Here is a tiny trained network, its code and every weight. The questions are about switching its units off for an input and a target symbol, where a switched-off unit gives its printed mean instead of its output.

import numpy as np


def w(rows, s, z=0):
    codes = np.array(rows[::2]) - 128.0
    scale = np.full(codes.shape[1], s)
    scale[-1] = z or s
    return codes * scale


def norm(h):
    return h / np.sqrt((h * h).mean(-1, keepdims=True) + 1e-5)


def f(y):
    return y / 2 * (1 + np.tanh(0.7978845608 * (y + 0.044715 * y**3)))


def softmax(a):
    e = np.exp(a - a.max(-1, keepdims=True))
    return e / e.sum(-1, keepdims=True)


def log_softmax(a):
    a = a - a.max(-1, keepdims=True)
    return a - np.log(np.exp(a).sum(-1, keepdims=True))


def net(x, mask):
    ids = ['ΓΩβεζμ'.index(c) for c in x.split()]
    T = len(ids)
    res = E[ids] + P[:T]
    r = norm(res)
    for j in range(2):
        rows = slice(2 * j, 2 * j + 2)
        q, k, v = (r @ M[0][rows].T for M in (Q, K, V))
        z = softmax(np.where(np.tri(T) > 0, q @ k.T / 2**0.5, -1e9)) @ v
        o = O[0][rows]
        res = res + np.where(mask[j], z, o[:, -1]) @ o[:, :-1]
    y = f(norm(res) @ A[0][:, :-1].T + A[0][:, -1])
    res = res + np.where(mask[2:10], y, B[0][:, -1]) @ B[0][:, :-1]
    return log_softmax(norm(res)[-1] @ U[:, :-1].T + U[:, -1])


Q, K, V, O, A, B = {}, {}, {}, {}, {}, {}
E = w([
[216,76,92,65,145,106,80,148,11,139],'Γ',
[175,160,178,110,156,36,174,181,100,56],'Ω',
[56,89,147,116,106,4,116,131,122,181],'β',
[99,164,89,3,137,137,168,46,53,101],'ε',
[145,174,83,125,75,17,122,179,137,231],'ζ',
[134,243,178,134,75,185,101,72,39,117],'μ',
],0.012)
P = w([
[145,154,160,82,137,84,87,124,120,139],'0',
[159,128,249,55,6,98,156,140,119,149],'1',
[101,168,139,130,176,114,107,123,128,151],'2',
[161,140,118,175,93,46,108,98,67,107],'3',
[112,140,156,89,82,108,129,183,84,196],'4',
[102,147,138,157,169,151,136,115,149,162],'5',
[139,133,104,197,90,74,137,113,86,139],'6',
[104,127,143,112,78,136,167,184,103,187],'7',
[106,129,144,175,155,185,168,114,167,156],'8',
[122,136,65,187,104,96,156,134,69,121],'9',
[82,130,114,113,81,153,190,210,96,159],'10',
[119,99,117,199,161,227,182,137,161,158],'11',
[76,120,106,141,79,71,102,119,108,132],'12',
],0.015)
Q[0] = w([
[190,112,114,158,82,80,134,66,104,95],'h1',
[181,116,130,152,214,132,82,64,225,75],'h1',
[98,159,83,126,189,189,31,120,253,126],'h2',
[153,143,46,195,106,98,81,46,148,61],'h2',
],0.02)
K[0] = w([
[182,146,185,157,254,113,172,67,128,178],'h1',
[192,143,215,12,120,40,46,117,160,99],'h1',
[127,177,245,44,73,37,62,121,50,111],'h2',
[175,159,189,101,165,154,35,44,213,131],'h2',
],0.016)
V[0] = w([
[95,4,144,108,116,109,77,115,131,122],'h1',
[107,86,29,69,90,132,134,92,200,153],'h1',
[83,127,177,148,106,183,79,101,27,112],'h2',
[60,25,100,73,162,122,110,70,169,103],'h2',
],0.019)
O[0] = w([
[147,93,47,181,183,182,174,134,75,32,14],'h1',
[254,161,170,139,194,58,180,135,116,99,5],'h1',
[197,99,146,30,187,78,182,90,251,110,185],'h2',
[92,6,201,165,34,127,39,33,82,184,2],'h2',
],0.0081,0.0061)
A[0] = w([
[94,111,42,138,123,129,195,97,173,65,32],'n1',
[48,119,115,201,229,212,116,98,193,119,236],'n2',
[160,95,170,134,174,85,180,140,120,195,120],'n3',
[64,196,86,190,202,115,110,34,170,200,173],'n4',
[47,143,210,114,172,237,168,87,124,189,151],'n5',
[141,110,173,179,247,99,110,28,183,175,73],'n6',
[142,104,109,108,113,217,198,189,179,169,185],'n7',
[120,129,163,89,175,177,157,160,249,160,252],'n8',
],0.015,0.0033)
B[0] = w([
[33,106,139,126,194,122,95,155,128,95,174],'n1',
[250,215,163,164,60,128,106,69,140,219,164],'n2',
[111,122,117,48,130,185,194,71,143,113,180],'n3',
[206,31,142,122,173,170,185,84,153,103,188],'n4',
[54,98,146,189,188,141,117,215,228,127,181],'n5',
[128,99,139,192,170,95,55,229,150,147,163],'n6',
[168,75,160,231,167,148,57,58,191,149,198],'n7',
[133,119,95,179,58,154,168,111,11,115,247],'n8',
],0.015,0.013)
U = w([
[94,53,101,113,253,148,132,197,166,40,89],'Γ',
[46,120,136,104,19,239,46,224,192,202,95],'Ω',
[128,86,111,174,64,117,2,112,17,120,5],'β',
[227,101,216,77,183,85,13,118,187,222,166],'ε',
[166,236,109,138,142,81,100,240,113,157,240],'ζ',
[143,159,107,19,64,151,180,57,173,139,173],'μ',
],0.0058,0.0021)

Each question gives the input, a string of symbols that net reads in full, and the target symbol t.
The units are the heads (2 rows each of Q, K, V and O) and the neurons (one row each of A and B). Each row of codes is followed by its name. A weight is (code - 128) times the scale printed after its matrix; where a second scale follows, it is the last column's (O, A, B and U).
mask holds one flag per unit, heads first, then neurons. A switched-off unit (its flag False) gives its mean, the last column of its rows in O or B, instead of its output. The means were averaged over made-up inputs and are rounded, as every weight is.
A unit's drop is (log p(t) with every unit on - log p(t) with that unit switched off) / (log p(t) with every unit on - log p(t) with every unit switched off).
The circuit of an input: a set's keep is (log p(t) with only the set's units on - log p(t) with every unit switched off) / (log p(t) with every unit on - log p(t) with every unit switched off). Starting from all 10 units, units are removed one at a time, each time the one whose removal leaves the highest keep (on an exact tie, the one counted first), for as long as the keep stays at least 0.8.
circuit, biggest first: the units of the circuit, biggest drop first
top k neurons: the k neurons with the biggest drops, biggest first
which heads matter: for each layer, one digit per head in row order, 1 if its drop is at least 0.15 and else 0, layers parted by /
input ε β ε ζ μ β μ β β ε, target β: circuit, biggest first	(h2)
input μ ε β β β β β β ζ, target μ: circuit, biggest first	(n3; h1)
input ε μ ε Γ ε β β β ζ β β, target ζ: circuit, biggest first	(h2; h1)
input ζ β Γ Ω Ω β μ ε Ω ε β β, target ε: top 2 neurons	(n2; n8)
input β Γ ζ Γ ε μ ε, target μ: which heads matter	11
input μ β ε ε ε Ω μ, target Ω: which heads matter	10
input μ β μ Γ β β, target ε: which heads matter	10
input ζ μ Γ ε β β β ε ε Γ μ β Ω, target β: which heads matter	11
input ε ζ β Γ β Γ β μ Ω β β Γ, target ε: which heads matter	10
input β μ β Ω Ω, target Γ: top 2 neurons	(n8; n2)
input μ Γ β Γ ε μ Ω, target μ: circuit, biggest first	(h2; h1; n8)
input ε β β Γ μ ε β Γ, target μ: circuit, biggest first	(h1; n3)
input μ β ζ β β ε Γ, target ε: which heads matter	11
input β Γ β β Ω β, target ζ: which heads matter	11
input μ β μ Γ, target μ: circuit, biggest first	(h2; h1; n8)
input β ε Ω ζ Ω Ω Ω β Γ ε μ Γ ζ, target Γ: circuit, biggest first	(h1; n1)
input β Ω ζ Γ ε Ω ζ μ β ε ε, target μ: which heads matter	10
input ζ Γ ε μ, target ε: circuit, biggest first	(n8)
input ε μ μ β Ω ε ε ε β β Γ, target Γ: circuit, biggest first	(h1; n8)
input β ε ε ε Γ β Γ β β ε β, target μ: circuit, biggest first	(h1; n3)
input ε β ε Ω β Ω β β β Ω, target β: which heads matter	01
